Questions about the grid below. Counting starts at 0.
1) Which number is the entry at row 0, column 2?
2) Which number is the entry directly above -.06?
3) Which number is the entry in row 0 and column 1?
4) Which number is the entry just left of .54?
5) Which number is the entry in the top-left corner?
6) Which number is the entry directly above -.29?
7) Which number is the entry in row 1 and column 0?
8) Which number is the top-right entry?
.25, .38, .34, .37, -.47, .14, -.37, -.67, -.46, -.19, -.21, -.10, -.63
-.53, -.47, -.20, .58, -.58, .36, -.47, -.05, -.58, .37, .50, -.58, -.55
.62, -.64, .54, -.68, .27, -.58, -.06, .17, .45, .56, -.15, .43, -.23
-.33, -.55, .10, -.66, .00, -.41, .62, .67, .14, .34, -.29, .10, .58
1) .34
2) -.47
3) .38
4) -.64
5) .25
6) -.15
7) -.53
8) -.63

B =  .35   .22   .57   .33   .30   .36  -.30  -.42
The 5th entry -> .30
The entry just right of .57: .33
The last entry -> -.42

Read these off the matrix that follows. Rows and columns are numbered from 0.
1) Read off the entry in row 0 and column 2.
2) Read off the entry just left of the largest entry.
3) Read off the entry in row 2 and column 0.
4) Read off the entry at row 2, column 1.
5) Read off the top-left entry.
6) Read off the entry in row 0 and column 1.
7) Read off the minimum.
8) Read off the entry at row 1, column 1.
-.03, .07, .01, .02, .04, .08, .10, .14, -.02
-.01, .16, .01, .08, .16, .22, .42, .38, -.01
.02, .01, .16, .07, .20, .14, .25, .10, .02
.04, -.03, .23, .15, .05, .07, .16, .21, .09
-.01, .12, .03, .04, .04, .31, .25, .59, .03
.06, -.04, .07, .02, .04, .14, .09, .18, .07
-.03, .09, .08, .08, .03, .12, .14, .30, .00
-.02, .05, .13, .10, .09, .09, .16, .17, .01
.06, -.01, .06, .04, .13, .13, .15, .07, .03
-.03, .07, .00, .02, .00, .08, .07, .19, -.01
.03, .00, .08, .02, .14, .17, .22, .17, .04
.00, .03, .02, .02, .04, .04, .08, .06, .00
.00, .02, .02, .02, .06, .06, .09, .06, .00
.03, -.01, .11, .08, .06, .08, .10, .12, .04
-.05, .08, -.01, .02, -.01, .01, .04, .10, -.04
.03, .02, .47, .29, .25, .29, .44, .52, .11
1) .01
2) .25
3) .02
4) .01
5) -.03
6) .07
7) -.05
8) .16
